Below are the code and all the weights of a small trained network. Each question names an input and a class and asks about switching units off, where a switched-off unit gives its printed mean instead of its output.

import numpy as np


def w(rows, s, z=0):
    codes = np.array(rows[::2]) - 128.0
    scale = np.full(codes.shape[1], s)
    scale[-1] = z or s
    return codes * scale


def f(y):
    return y / 2 * (1 + np.tanh(0.7978845608 * (y + 0.044715 * y**3)))


def log_softmax(a):
    a = a - a.max(-1, keepdims=True)
    return a - np.log(np.exp(a).sum(-1, keepdims=True))


def net(x, mask):
    res = np.array(x, float).reshape(1, 4) / 4 @ E
    y = f(res @ A[0][:, :-1].T + A[0][:, -1])
    res = res + np.where(mask, y, B[0][:, -1]) @ B[0][:, :-1]
    return log_softmax(res[-1] @ U[:, :-1].T + U[:, -1])


A, B = {}, {}
E = w([
[134,129,119,127,228,45,133,185,175,198],'x0',
[160,208,137,88,181,214,169,137,196,122],'x1',
[98,187,254,193,108,115,214,153,84,61],'x2',
[62,208,101,13,137,79,119,102,89,138],'x3',
],0.0085)
A[0] = w([
[140,170,160,103,90,95,213,174,131,76,79],'neuron 0',
[185,156,213,119,78,80,142,141,112,129,255],'neuron 1',
[186,200,197,155,101,93,164,144,101,128,111],'neuron 2',
[150,197,125,109,154,224,166,132,215,147,119],'neuron 3',
[165,112,105,101,98,161,54,121,146,192,140],'neuron 4',
[119,96,98,221,141,156,135,134,188,105,71],'neuron 5',
[186,105,99,86,122,145,83,115,130,169,148],'neuron 6',
[152,93,102,89,126,147,74,88,170,149,144],'neuron 7',
[36,188,134,51,113,119,82,167,119,112,85],'neuron 8',
[100,53,89,162,28,58,116,133,77,113,79],'neuron 9',
[226,75,122,199,115,168,145,97,158,158,116],'neuron 10',
[119,112,124,105,25,215,149,55,114,101,109],'neuron 11',
[96,130,140,174,107,94,212,158,93,117,177],'neuron 12',
[131,105,134,128,29,135,65,134,38,131,139],'neuron 13',
[187,202,117,109,168,215,123,131,164,72,143],'neuron 14',
[72,171,138,186,80,175,164,46,93,115,8],'neuron 15',
[157,69,103,234,144,163,143,190,163,100,93],'neuron 16',
[120,50,144,158,106,46,116,85,58,131,88],'neuron 17',
[125,98,135,118,203,100,85,113,191,135,158],'neuron 18',
[100,157,125,133,109,150,254,171,142,163,120],'neuron 19',
[41,134,226,127,138,86,189,196,148,130,196],'neuron 20',
[49,97,110,123,90,68,140,101,76,157,180],'neuron 21',
[103,167,157,131,129,118,194,187,85,77,75],'neuron 22',
[162,192,123,106,139,232,158,133,157,139,170],'neuron 23',
[174,60,169,203,111,176,116,138,164,157,147],'neuron 24',
[127,113,142,90,31,233,101,42,98,93,115],'neuron 25',
[223,102,153,158,112,164,82,161,142,143,57],'neuron 26',
[67,57,126,201,140,34,63,146,87,169,84],'neuron 27',
[119,120,152,53,148,105,104,41,125,152,193],'neuron 28',
[110,210,99,75,103,89,144,82,20,197,95],'neuron 29',
[121,111,180,141,221,45,163,167,161,164,42],'neuron 30',
[101,91,41,73,138,162,78,196,119,138,102],'neuron 31',
[150,99,56,80,120,182,58,135,173,125,152],'neuron 32',
[83,224,112,57,135,145,151,97,138,159,127],'neuron 33',
],0.0066,0.00054)
B[0] = w([
[165,113,80,109,83,170,136,179,88,91,187],'neuron 0',
[173,66,82,138,111,162,132,127,104,101,171],'neuron 1',
[87,49,85,141,50,153,125,59,86,81,187],'neuron 2',
[183,84,3,102,180,137,194,50,178,82,218],'neuron 3',
[111,70,121,139,55,140,165,164,70,95,201],'neuron 4',
[130,202,185,45,151,136,40,147,26,158,172],'neuron 5',
[33,62,107,188,65,182,150,173,93,77,193],'neuron 6',
[134,68,123,142,34,202,162,172,132,97,198],'neuron 7',
[188,173,222,44,99,127,37,118,80,130,202],'neuron 8',
[178,85,76,133,184,105,126,71,188,83,232],'neuron 9',
[178,234,179,86,93,150,25,131,95,135,202],'neuron 10',
[42,212,140,224,188,45,148,230,188,244,236],'neuron 11',
[96,98,120,131,103,123,155,84,109,60,182],'neuron 12',
[148,167,51,175,209,68,178,128,180,166,213],'neuron 13',
[179,98,37,142,164,82,177,66,183,113,204],'neuron 14',
[112,110,132,145,94,74,180,172,130,123,206],'neuron 15',
[142,190,220,66,122,158,43,92,106,188,206],'neuron 16',
[221,72,56,118,168,123,131,51,168,30,213],'neuron 17',
[90,133,74,173,115,138,121,220,93,157,189],'neuron 18',
[144,95,68,139,104,138,159,152,165,71,166],'neuron 19',
[72,83,121,201,98,213,142,146,75,112,206],'neuron 20',
[207,142,119,45,186,109,117,63,135,104,199],'neuron 21',
[115,100,125,87,72,187,145,149,93,65,194],'neuron 22',
[162,93,60,120,218,85,157,45,198,117,201],'neuron 23',
[164,214,211,53,125,103,88,80,106,170,204],'neuron 24',
[10,200,137,182,159,37,174,174,199,205,255],'neuron 25',
[125,162,202,115,104,136,79,94,107,115,172],'neuron 26',
[179,102,65,140,194,87,163,109,165,131,234],'neuron 27',
[128,145,162,84,67,194,57,129,84,114,181],'neuron 28',
[160,227,164,40,108,133,67,114,120,155,222],'neuron 29',
[40,118,123,192,130,69,127,243,172,227,211],'neuron 30',
[65,119,137,153,87,135,124,114,37,101,212],'neuron 31',
[60,72,100,170,67,197,145,151,76,79,226],'neuron 32',
[208,160,175,108,175,151,56,128,140,144,213],'neuron 33',
],0.0048,0.0063)
U = w([
[201,78,55,118,217,106,168,16,168,94,254],'0',
[45,56,112,138,2,214,155,157,25,79,76],'1',
[171,204,227,63,111,140,64,87,64,155,176],'2',
[4,167,118,183,168,46,172,228,168,202,33],'3',
],0.0082,0.0004)

Each question gives the input, the list of numbers given to net, and the class t.
The units are the neurons (one row each of A and B). Each row of codes is followed by its name. A weight is (code - 128) times the scale printed after its matrix; where a second scale follows, it is the last column's (A, B and U).
mask holds one flag per neuron, in row order. A switched-off neuron (its flag False) gives its mean, the last column of its row in B, instead of its output. The means were averaged over made-up inputs and are rounded, as every weight is.
A unit's drop is (log p(t) with every unit on - log p(t) with that unit switched off) / (log p(t) with every unit on - log p(t) with every unit switched off).
The circuit of an input: a set's keep is (log p(t) with only the set's units on - log p(t) with every unit switched off) / (log p(t) with every unit on - log p(t) with every unit switched off). Starting from the 12 units with the biggest drops (on a tie, the unit counted first), units are removed one at a time, each time the one whose removal leaves the highest keep (on an exact tie, the one counted first), for as long as the keep stays at least 0.8.
units of the circuit, in order: the units of the circuit, biggest drop first
most important unit: the unit with the biggest drop
top k neurons: the k neurons with the biggest drops, biggest first
drop when u is switched off: that unit's drop, to one decimal
input [-3,8,8,-5], class 0: most important unit -> neuron 23
input [-1,2,-8,-7], class 1: units of the circuit, in order -> (neuron 32; neuron 6)
input [-7,-5,4,1], class 3: units of the circuit, in order -> (neuron 11; neuron 25)
input [-6,-5,4,4], class 3: top 2 neurons -> (neuron 11; neuron 25)
input [-7,-6,2,8], class 2: top 2 neurons -> (neuron 29; neuron 8)
input [-5,-5,-3,-3], class 0: top 4 neurons -> (neuron 9; neuron 17; neuron 30; neuron 18)
input [5,-6,2,8], class 2: units of the circuit, in order -> (neuron 29; neuron 8)
input [7,-7,-4,-8], class 2: units of the circuit, in order -> (neuron 16; neuron 10)
input [-7,-4,-5,-8], class 2: top 3 neurons -> (neuron 10; neuron 24; neuron 16)
input [2,-8,8,1], class 0: top 4 neurons -> (neuron 17; neuron 27; neuron 9; neuron 21)
input [-7,5,-4,-7], class 2: top 2 neurons -> (neuron 10; neuron 24)
input [2,1,3,-1], class 1: top 3 neurons -> (neuron 11; neuron 25; neuron 13)
input [-5,-7,-7,8], class 2: top 4 neurons -> (neuron 29; neuron 8; neuron 28; neuron 21)
input [1,4,5,2], class 1: most important unit -> neuron 20
input [-7,-5,-6,3], class 3: top 3 neurons -> (neuron 25; neuron 11; neuron 13)
input [-6,-8,1,8], class 0: drop when neuron 13 is switched off -> 0.3
input [-5,-6,1,6], class 0: drop when neuron 13 is switched off -> 0.3
input [-8,3,7,5], class 3: drop when neuron 32 is switched off -> 0.1
